Here is a tiny trained network, its code and every weight. The questions are about switching its units off for an input and a class, where a switched-off unit gives its printed mean instead of its output.

import numpy as np


def w(rows, s, z=0):
    codes = np.array(rows[::2]) - 128.0
    scale = np.full(codes.shape[1], s)
    scale[-1] = z or s
    return codes * scale


def f(y):
    return np.maximum(y, 0)


def log_softmax(a):
    a = a - a.max(-1, keepdims=True)
    return a - np.log(np.exp(a).sum(-1, keepdims=True))


def net(x, mask):
    res = np.array(x, float).reshape(1, 7) / 4 @ E
    y = f(res @ A[0][:, :-1].T + A[0][:, -1])
    res = res + np.where(mask, y, B[0][:, -1]) @ B[0][:, :-1]
    return log_softmax(res[-1] @ U[:, :-1].T + U[:, -1])


A, B = {}, {}
E = w([
[107,136,168,82,239,145,95,103,136,2,185,151],'x0',
[205,34,159,107,152,162,158,95,149,113,128,78],'x1',
[113,176,162,171,90,187,171,71,115,116,173,94],'x2',
[135,58,70,102,78,126,120,66,159,156,158,250],'x3',
[165,132,125,151,129,153,121,89,103,130,209,13],'x4',
[66,135,91,168,79,109,76,67,72,96,135,174],'x5',
[76,63,101,184,94,90,169,124,212,94,182,188],'x6',
],0.0087)
A[0] = w([
[167,64,126,136,179,84,125,187,173,77,112,96,129],'n0',
[118,147,102,177,57,119,130,124,68,161,107,102,28],'n1',
[128,118,167,81,160,90,142,125,145,92,119,145,183],'n2',
[183,100,114,109,67,205,155,147,85,167,97,128,136],'n3',
[98,146,185,178,151,124,139,137,145,19,170,122,137],'n4',
[162,164,151,129,146,155,143,194,94,116,106,67,128],'n5',
[157,120,156,111,154,162,96,143,104,108,149,82,90],'n6',
[68,117,83,138,74,92,168,151,177,177,116,186,109],'n7',
[129,106,114,75,113,131,127,152,98,106,156,126,20],'n8',
[159,113,147,125,119,194,140,107,114,228,85,150,110],'n9',
[138,165,130,132,120,177,169,153,120,83,143,119,31],'n10',
[60,147,177,139,163,165,166,97,157,28,114,111,132],'n11',
[132,120,83,144,60,52,125,144,194,119,105,155,92],'n12',
[100,188,85,109,93,160,131,135,128,182,156,131,108],'n13',
[111,175,170,124,134,63,97,183,75,147,47,146,226],'n14',
[124,180,129,151,36,136,129,98,56,119,76,126,206],'n15',
[130,108,132,157,58,79,126,122,180,132,121,189,88],'n16',
[214,198,155,142,156,104,155,173,92,123,113,59,99],'n17',
[138,129,138,88,101,153,139,114,133,158,77,113,108],'n18',
[165,46,130,149,133,95,135,72,132,58,136,94,54],'n19',
[103,142,108,178,90,113,93,110,116,175,104,90,27],'n20',
[114,73,115,139,82,107,110,101,146,135,176,190,101],'n21',
[117,112,115,116,187,184,101,127,164,131,127,138,7],'n22',
[97,181,118,160,69,102,133,96,82,204,102,110,217],'n23',
[143,131,163,89,178,160,132,67,90,95,127,62,80],'n24',
[149,101,137,132,114,174,128,118,155,76,165,127,164],'n25',
[109,134,175,141,127,124,150,157,139,55,129,153,196],'n26',
[91,151,135,93,181,113,59,150,87,112,2,184,240],'n27',
],0.0085,0.0018)
B[0] = w([
[198,119,134,135,222,197,39,179,166,76,109,63,218],'n0',
[135,94,193,132,117,143,46,214,180,120,138,85,213],'n1',
[155,135,124,143,126,123,98,138,156,82,86,106,189],'n2',
[106,116,179,71,93,104,138,82,119,153,190,127,210],'n3',
[116,158,78,130,142,95,207,100,85,163,114,167,222],'n4',
[104,53,183,35,97,143,165,138,125,199,202,68,236],'n5',
[129,93,158,97,99,129,167,85,92,165,128,125,207],'n6',
[2,148,147,138,79,59,219,64,74,142,147,176,243],'n7',
[123,124,116,94,110,150,138,131,170,144,168,144,141],'n8',
[92,41,192,74,58,53,166,174,69,180,182,155,205],'n9',
[87,142,137,159,123,101,161,136,115,121,121,181,167],'n10',
[91,130,75,117,131,88,188,85,113,49,126,237,220],'n11',
[97,160,152,129,101,124,188,26,67,87,173,154,217],'n12',
[172,141,127,171,211,188,78,138,185,104,45,127,185],'n13',
[208,201,14,199,180,174,85,199,195,72,68,152,241],'n14',
[169,94,114,117,167,205,74,191,208,131,158,112,227],'n15',
[67,139,143,92,100,93,167,91,67,159,123,163,215],'n16',
[138,88,165,8,51,81,126,103,139,176,226,75,255],'n17',
[108,93,173,111,71,144,129,114,87,162,153,98,175],'n18',
[225,162,103,203,150,191,87,216,171,64,100,151,207],'n19',
[175,115,178,135,122,156,103,168,145,160,115,132,194],'n20',
[123,44,161,91,98,73,184,100,98,177,136,107,218],'n21',
[126,106,144,112,92,166,98,156,171,150,145,120,162],'n22',
[199,145,107,138,152,180,55,178,192,75,111,61,244],'n23',
[65,117,165,91,143,117,199,80,69,143,169,174,238],'n24',
[118,163,103,153,157,163,112,93,131,59,105,162,195],'n25',
[93,156,146,119,154,79,149,118,122,92,147,218,185],'n26',
[160,219,68,226,187,157,103,185,154,37,9,163,248],'n27',
],0.0063,0.0087)
U = w([
[74,85,170,71,88,45,210,1,39,201,153,151,187],'0',
[186,81,164,84,136,178,28,177,157,176,124,61,2],'1',
[166,178,61,169,202,169,92,161,151,55,33,177,187],'2',
],0.008,0.00096)

Each question gives the input, the list of numbers given to net, and the class t.
The units are the neurons (one row each of A and B). Each row of codes is followed by its name. A weight is (code - 128) times the scale printed after its matrix; where a second scale follows, it is the last column's (A, B and U).
mask holds one flag per neuron, in row order. A switched-off neuron (its flag False) gives its mean, the last column of its row in B, instead of its output. The means were averaged over made-up inputs and are rounded, as every weight is.
A unit's drop is (log p(t) with every unit on - log p(t) with that unit switched off) / (log p(t) with every unit on - log p(t) with every unit switched off).
The circuit of an input: a set's keep is (log p(t) with only the set's units on - log p(t) with every unit switched off) / (log p(t) with every unit on - log p(t) with every unit switched off). Starting from the 12 units with the biggest drops (on a tie, the unit counted first), units are removed one at a time, each time the one whose removal leaves the highest keep (on an exact tie, the one counted first), for as long as the keep stays at least 0.8.
units of the circuit, in order: the units of the circuit, biggest drop first
top k neurons: the k neurons with the biggest drops, biggest first
drop when u is switched off: that unit's drop, to one decimal
input [-2,6,1,2,6,5,0], class 1: top 2 neurons -> [n19; n7]
input [8,8,5,5,2,-4,-3], class 2: units of the circuit, in order -> [n25]
input [1,2,4,2,3,-6,3], class 2: units of the circuit, in order -> [n17; n5]
input [4,-7,5,-4,6,3,-3], class 0: top 3 neurons -> [n24; n4; n11]
input [2,3,7,-2,-7,0,-4], class 0: top 3 neurons -> [n23; n19; n0]
input [2,1,7,1,1,-7,5], class 2: top 2 neurons -> [n17; n7]
input [6,-3,-4,-4,5,2,0], class 0: top 2 neurons -> [n23; n24]
input [-6,-1,-2,6,-3,-1,-6], class 1: top 3 neurons -> [n23; n9; n14]
input [-6,-3,-1,2,-8,3,-1], class 2: top 2 neurons -> [n27; n14]
input [-7,-4,2,4,8,-5,2], class 1: top 3 neurons -> [n23; n1; n13]
input [-5,8,6,-7,-2,1,8], class 2: top 3 neurons -> [n19; n24; n21]
input [-8,-6,1,3,-3,0,-8], class 1: top 3 neurons -> [n9; n1; n3]
input [1,-7,6,6,2,1,0], class 2: top 3 neurons -> [n13; n17; n5]
input [-2,8,6,-4,-3,8,-1], class 1: units of the circuit, in order -> [n15]
input [2,8,1,2,-4,1,-3], class 2: top 3 neurons -> [n17; n5; n19]
input [-3,4,2,-7,-6,3,-1], class 1: top 2 neurons -> [n5; n17]
input [3,-1,-4,1,8,-8,7], class 2: drop when n17 is switched off -> 0.2
input [-8,0,5,-2,8,8,2], class 1: drop when n1 is switched off -> 0.0
input [-5,-7,-2,-6,3,6,-7], class 1: drop when n17 is switched off -> 0.1
input [-6,3,-1,-7,-5,6,-2], class 1: top neuron -> [n1]
input [2,0,2,-3,-8,0,7], class 0: drop when n7 is switched off -> 0.1
